Here is a tiny trained network, its code and every weight. The questions are about switching its units off for an input and a target symbol, where a switched-off unit gives its printed mean instead of its output.

import numpy as np


def w(rows, s, z=0):
    codes = np.array(rows[::2]) - 128.0
    scale = np.full(codes.shape[1], s)
    scale[-1] = z or s
    return codes * scale


def norm(h):
    return h / np.sqrt((h * h).mean(-1, keepdims=True) + 1e-5)


def f(y):
    return np.maximum(y, 0)


def softmax(a):
    e = np.exp(a - a.max(-1, keepdims=True))
    return e / e.sum(-1, keepdims=True)


def log_softmax(a):
    a = a - a.max(-1, keepdims=True)
    return a - np.log(np.exp(a).sum(-1, keepdims=True))


def net(x, mask):
    ids = ['αβγεζηθμξσφω'.index(c) for c in x.split()]
    T = len(ids)
    res = E[ids] + P[:T]
    u = 0
    for l in range(3):
        r = norm(res)
        for j in range(2):
            rows = slice(4 * j, 4 * j + 4)
            q, k, v = (r @ M[l][rows].T for M in (Q, K, V))
            z = softmax(np.where(np.tri(T) > 0, q @ k.T / 4**0.5, -1e9)) @ v
            o = O[l][rows]
            res = res + np.where(mask[u + j], z, o[:, -1]) @ o[:, :-1]
        u += 2
        y = f(norm(res) @ A[l][:, :-1].T + A[l][:, -1])
        res = res + np.where(mask[u : u + 4], y, B[l][:, -1]) @ B[l][:, :-1]
        u += 4
    return log_softmax(norm(res)[-1] @ U[:, :-1].T + U[:, -1])


Q, K, V, O, A, B = {}, {}, {}, {}, {}, {}
E = w([
[124,200,149],'α',
[207,100,98],'β',
[128,195,167],'γ',
[30,70,206],'ε',
[142,158,214],'ζ',
[44,86,88],'η',
[208,91,73],'θ',
[209,100,99],'μ',
[34,2,153],'ξ',
[225,90,77],'σ',
[147,192,153],'φ',
[132,145,207],'ω',
],0.0039)
P = w([
[130,131,138],'0',
[139,109,143],'1',
[140,110,143],'2',
[100,136,115],'3',
[139,111,139],'4',
[139,110,143],'5',
[112,147,78],'6',
[142,112,141],'7',
[141,110,146],'8',
[8,141,70],'9',
[153,132,134],'10',
],0.017)
Q[0] = w([
[96,125,171],'0.h0',
[81,43,172],'0.h0',
[80,249,160],'0.h0',
[155,254,160],'0.h0',
[130,69,97],'0.h1',
[184,191,61],'0.h1',
[187,176,83],'0.h1',
[91,240,112],'0.h1',
],0.014)
K[0] = w([
[114,113,191],'0.h0',
[26,102,162],'0.h0',
[248,62,230],'0.h0',
[255,176,215],'0.h0',
[107,63,112],'0.h1',
[114,191,41],'0.h1',
[97,192,68],'0.h1',
[230,187,81],'0.h1',
],0.013)
V[0] = w([
[255,133,125],'0.h0',
[127,142,122],'0.h0',
[110,104,141],'0.h0',
[118,117,137],'0.h0',
[120,94,180],'0.h1',
[139,85,161],'0.h1',
[119,155,109],'0.h1',
[113,195,71],'0.h1',
],0.0048)
O[0] = w([
[15,3,122,28],'0.h0',
[137,122,141,118],'0.h0',
[132,157,107,161],'0.h0',
[135,146,116,146],'0.h0',
[174,197,133,215],'0.h1',
[174,177,116,204],'0.h1',
[95,92,137,82],'0.h1',
[53,42,144,4],'0.h1',
],0.0056,0.003)
A[0] = w([
[13,137,188,231],'0.n0',
[109,31,63,9],'0.n1',
[255,34,111,189],'0.n2',
[24,244,87,255],'0.n3',
],0.0068,0.00062)
B[0] = w([
[255,202,63,179],'0.n0',
[146,134,236,155],'0.n1',
[238,235,119,252],'0.n2',
[58,54,241,228],'0.n3',
],0.0072,0.004)
Q[1] = w([
[88,149,163],'1.h0',
[135,138,89],'1.h0',
[96,173,92],'1.h0',
[159,103,130],'1.h0',
[65,72,180],'1.h1',
[164,51,252],'1.h1',
[36,82,110],'1.h1',
[184,113,246],'1.h1',
],0.02)
K[1] = w([
[161,155,156],'1.h0',
[136,85,139],'1.h0',
[176,78,181],'1.h0',
[88,142,94],'1.h0',
[122,83,229],'1.h1',
[199,205,254],'1.h1',
[52,40,183],'1.h1',
[248,207,205],'1.h1',
],0.018)
V[1] = w([
[107,125,146],'1.h0',
[99,120,166],'1.h0',
[110,133,112],'1.h0',
[128,124,138],'1.h0',
[154,159,82],'1.h1',
[96,177,105],'1.h1',
[102,176,101],'1.h1',
[36,253,77],'1.h1',
],0.011)
O[1] = w([
[124,93,139,83],'1.h0',
[124,78,147,83],'1.h0',
[122,119,120,42],'1.h0',
[128,125,131,137],'1.h0',
[137,95,105,250],'1.h1',
[113,79,143,130],'1.h1',
[114,78,141,143],'1.h1',
[87,4,174,108],'1.h1',
],0.017,0.0024)
A[1] = w([
[97,170,254,186],'1.n0',
[104,24,146,87],'1.n1',
[199,57,47,132],'1.n2',
[65,95,244,3],'1.n3',
],0.0096,0.0027)
B[1] = w([
[155,182,166,252],'1.n0',
[102,212,101,172],'1.n1',
[175,187,77,240],'1.n2',
[125,123,6,206],'1.n3',
],0.015,0.0037)
Q[2] = w([
[153,110,191],'2.h0',
[111,2,83],'2.h0',
[183,62,179],'2.h0',
[163,238,142],'2.h0',
[169,71,144],'2.h1',
[112,160,80],'2.h1',
[136,103,105],'2.h1',
[143,103,86],'2.h1',
],0.02)
K[2] = w([
[179,185,89],'2.h0',
[53,138,254],'2.h0',
[168,195,158],'2.h0',
[179,96,64],'2.h0',
[173,79,76],'2.h1',
[111,205,128],'2.h1',
[135,119,94],'2.h1',
[142,148,78],'2.h1',
],0.018)
V[2] = w([
[121,64,57],'2.h0',
[147,157,80],'2.h0',
[98,134,179],'2.h0',
[105,42,190],'2.h0',
[2,182,118],'2.h1',
[210,91,126],'2.h1',
[161,127,124],'2.h1',
[121,108,135],'2.h1',
],0.0087)
O[2] = w([
[221,182,178,97],'2.h0',
[129,65,168,193],'2.h0',
[97,171,96,83],'2.h0',
[167,255,68,2],'2.h0',
[221,57,182,105],'2.h1',
[68,167,102,142],'2.h1',
[83,128,106,150],'2.h1',
[164,157,146,100],'2.h1',
],0.0084,0.0096)
A[2] = w([
[169,192,151,214],'2.n0',
[125,171,247,225],'2.n1',
[170,99,180,79],'2.n2',
[137,113,63,255],'2.n3',
],0.012,0.00041)
B[2] = w([
[32,150,101,202],'2.n0',
[252,40,2,228],'2.n1',
[20,204,157,254],'2.n2',
[133,138,236,217],'2.n3',
],0.0067,0.0046)
U = w([
[75,45,157,57],'α',
[151,200,92,60],'β',
[9,116,72,194],'γ',
[142,62,95,73],'ε',
[159,95,64,117],'ζ',
[230,71,203,107],'η',
[171,136,135,211],'θ',
[152,209,91,83],'μ',
[116,220,175,162],'ξ',
[152,188,94,3],'σ',
[71,118,193,117],'φ',
[144,111,69,212],'ω',
],0.016,0.0036)

Each question gives the input, a string of symbols that net reads in full, and the target symbol t.
The units are the heads (4 rows each of Q, K, V and O) and the neurons (one row each of A and B). Each row of codes is followed by its name. A weight is (code - 128) times the scale printed after its matrix; where a second scale follows, it is the last column's (O, A, B and U).
mask holds one flag per unit, layer by layer, with each layer's heads first. A switched-off unit (its flag False) gives its mean, the last column of its rows in O or B, instead of its output. The means were averaged over made-up inputs and are rounded, as every weight is.
A unit's drop is (log p(t) with every unit on - log p(t) with that unit switched off) / (log p(t) with every unit on - log p(t) with every unit switched off).
The circuit of an input: a set's keep is (log p(t) with only the set's units on - log p(t) with every unit switched off) / (log p(t) with every unit on - log p(t) with every unit switched off). Starting from the 12 units with the biggest drops (on a tie, the unit counted first), units are removed one at a time, each time the one whose removal leaves the highest keep (on an exact tie, the one counted first), for as long as the keep stays at least 0.8.
circuit, biggest first: the units of the circuit, biggest drop first
most important unit: the unit with the biggest drop
k most important neurons: the k neurons with the biggest drops, biggest first
top k neurons in layer l: the k neurons of layer l with the biggest drops, biggest first
which heads matter: for each layer, one digit per head in row order, 1 if its drop is at least 0.15 and else 0, layers parted by /
input φ β φ α φ ξ ξ ε η α α, target η: top 2 neurons in layer 0 : [0.n3, 0.n0]
input μ φ ω ξ ω β ζ, target γ: most important unit : 0.h0
input φ θ ξ μ, target η: circuit, biggest first : [0.n3, 1.n3]
input φ α φ ξ σ θ σ, target γ: 4 most important neurons : [1.n3, 0.n0, 0.n3, 1.n1]
input ξ μ β φ, target γ: circuit, biggest first : [1.n3, 0.n3, 0.h0]
input η β φ ξ μ φ φ, target α: 3 most important neurons : [0.n3, 1.n0, 0.n2]
input φ γ μ μ, target η: 2 most important neurons : [0.n1, 0.n3]
input α φ φ φ ξ φ ε, target η: circuit, biggest first : [0.n3, 2.n1, 1.n0]
input ξ ξ η γ, target γ: 3 most important neurons : [1.n3, 0.n0, 0.n2]
input ξ β ξ μ φ ζ φ μ η ω, target η: circuit, biggest first : [2.h1, 0.n3]
input ε ξ ξ ξ, target φ: 4 most important neurons : [0.n1, 0.n2, 1.n3, 2.n1]
input ζ σ η ξ η φ φ β η ξ, target η: which heads matter : 01 / 01 / 01
input ξ ξ ξ ω, target γ: 2 most important neurons : [1.n3, 0.n2]
input ξ η ζ, target ζ: 2 most important neurons : [2.n1, 1.n3]
input η ξ γ ξ, target α: 2 most important neurons : [0.n2, 1.n3]
input η γ ε η, target α: circuit, biggest first : [1.h1]
input φ η ξ, target ξ: 3 most important neurons : [0.n3, 2.n1, 1.n3]
input ζ φ η φ ξ η η γ β μ, target α: circuit, biggest first : [0.n3, 2.h1]
input η ξ ξ η ξ ω μ, target α: which heads matter : 10 / 01 / 01
input η ξ η ω, target α: top 3 neurons in layer 1 : [1.n3, 1.n2, 1.n0]
input ξ η φ ξ ξ ζ η ξ σ ζ, target α: 2 most important neurons : [0.n1, 0.n3]
input ξ ξ η μ γ β η, target μ: which heads matter : 01 / 01 / 00
input μ φ ξ α μ α φ φ ξ ξ η, target η: 2 most important neurons : [0.n3, 1.n2]
input ξ ξ φ φ ξ ξ β, target η: 4 most important neurons : [0.n1, 0.n3, 2.n1, 0.n2]
input ζ ω ξ μ φ ξ η ω ξ ξ, target α: 4 most important neurons : [0.n3, 0.n1, 0.n2, 1.n0]
input ω μ β φ η α φ, target η: 3 most important neurons : [0.n1, 0.n3, 2.n1]
input ω ξ ξ ξ α, target α: which heads matter : 00 / 00 / 00
input ξ ξ ξ β, target γ: which heads matter : 01 / 00 / 00
